Here is a tiny trained network, its code and every weight. The questions are about switching its units off for an input and a class, where a switched-off unit gives its printed mean instead of its output.

import numpy as np


def w(rows, s, z=0):
    codes = np.array(rows[::2]) - 128.0
    scale = np.full(codes.shape[1], s)
    scale[-1] = z or s
    return codes * scale


def norm(h):
    return h / np.sqrt((h * h).mean(-1, keepdims=True) + 1e-5)


def f(y):
    return np.maximum(y, 0)


def log_softmax(a):
    a = a - a.max(-1, keepdims=True)
    return a - np.log(np.exp(a).sum(-1, keepdims=True))


def net(x, mask):
    res = np.array(x, float).reshape(1, 7) / 4 @ E
    u = 0
    for l in range(2):
        y = f(norm(res) @ A[l][:, :-1].T + A[l][:, -1])
        res = res + np.where(mask[u : u + 3], y, B[l][:, -1]) @ B[l][:, :-1]
        u += 3
    return log_softmax(norm(res)[-1] @ U[:, :-1].T + U[:, -1])


A, B = {}, {}
E = w([
[133,132,132,129,123,126],'x0',
[211,31,140,199,170,98],'x1',
[178,160,179,1,247,82],'x2',
[125,124,123,124,126,122],'x3',
[129,130,129,128,125,126],'x4',
[130,132,132,131,125,124],'x5',
[129,127,131,125,122,124],'x6',
],0.0093)
A[0] = w([
[169,89,117,177,154,97,30],'L0N0',
[162,3,91,224,191,93,2],'L0N1',
[73,237,94,168,133,170,98],'L0N2',
],0.0055,0.0053)
B[0] = w([
[137,33,130,94,146,254,165],'L0N0',
[206,121,171,46,49,245,254],'L0N1',
[116,77,137,62,87,89,246],'L0N2',
],0.0085,0.0026)
A[1] = w([
[92,104,73,245,73,171,141],'L1N0',
[32,198,77,87,58,147,2],'L1N1',
[215,65,113,202,129,134,5],'L1N2',
],0.012,0.0046)
B[1] = w([
[194,195,74,137,218,70,255],'L1N0',
[114,56,179,125,96,170,243],'L1N1',
[4,100,204,62,41,178,196],'L1N2',
],0.015,0.0087)
U = w([
[112,61,205,99,71,211,4],'0',
[176,209,99,152,205,9,252],'1',
],0.014,0.0044)

Each question gives the input, the list of numbers given to net, and the class t.
The units are the neurons (one row each of A and B). Each row of codes is followed by its name. A weight is (code - 128) times the scale printed after its matrix; where a second scale follows, it is the last column's (A, B and U).
mask holds one flag per neuron, layer by layer. A switched-off neuron (its flag False) gives its mean, the last column of its row in B, instead of its output. The means were averaged over made-up inputs and are rounded, as every weight is.
A unit's drop is (log p(t) with every unit on - log p(t) with that unit switched off) / (log p(t) with every unit on - log p(t) with every unit switched off).
most important unit: the unit with the biggest drop
k most important neurons: the k neurons with the biggest drops, biggest first
drop of u: that unit's drop, to one decimal
input [3,1,3,4,0,-8,5], class 1: 2 most important neurons => (L1N1, L1N2)
input [7,6,-7,0,8,-6,4], class 1: 2 most important neurons => (L1N0, L1N1)
input [1,-7,-8,4,1,4,-5], class 1: 3 most important neurons => (L1N0, L1N2, L0N1)
input [-2,6,-8,-2,-3,-3,8], class 1: 2 most important neurons => (L1N0, L1N1)
input [8,6,6,-2,-7,-2,-5], class 0: most important unit => L1N0
input [-6,8,8,4,-4,5,7], class 0: 3 most important neurons => (L1N0, L1N2, L0N2)
input [2,6,-8,-1,7,3,-2], class 1: 2 most important neurons => (L1N0, L1N1)
input [7,8,5,5,-7,5,4], class 0: drop of L1N0 => 0.1
input [-2,1,-5,7,-8,2,3], class 1: drop of L1N0 => 0.8
input [-3,-2,-7,5,5,-3,0], class 1: drop of L1N0 => 0.8
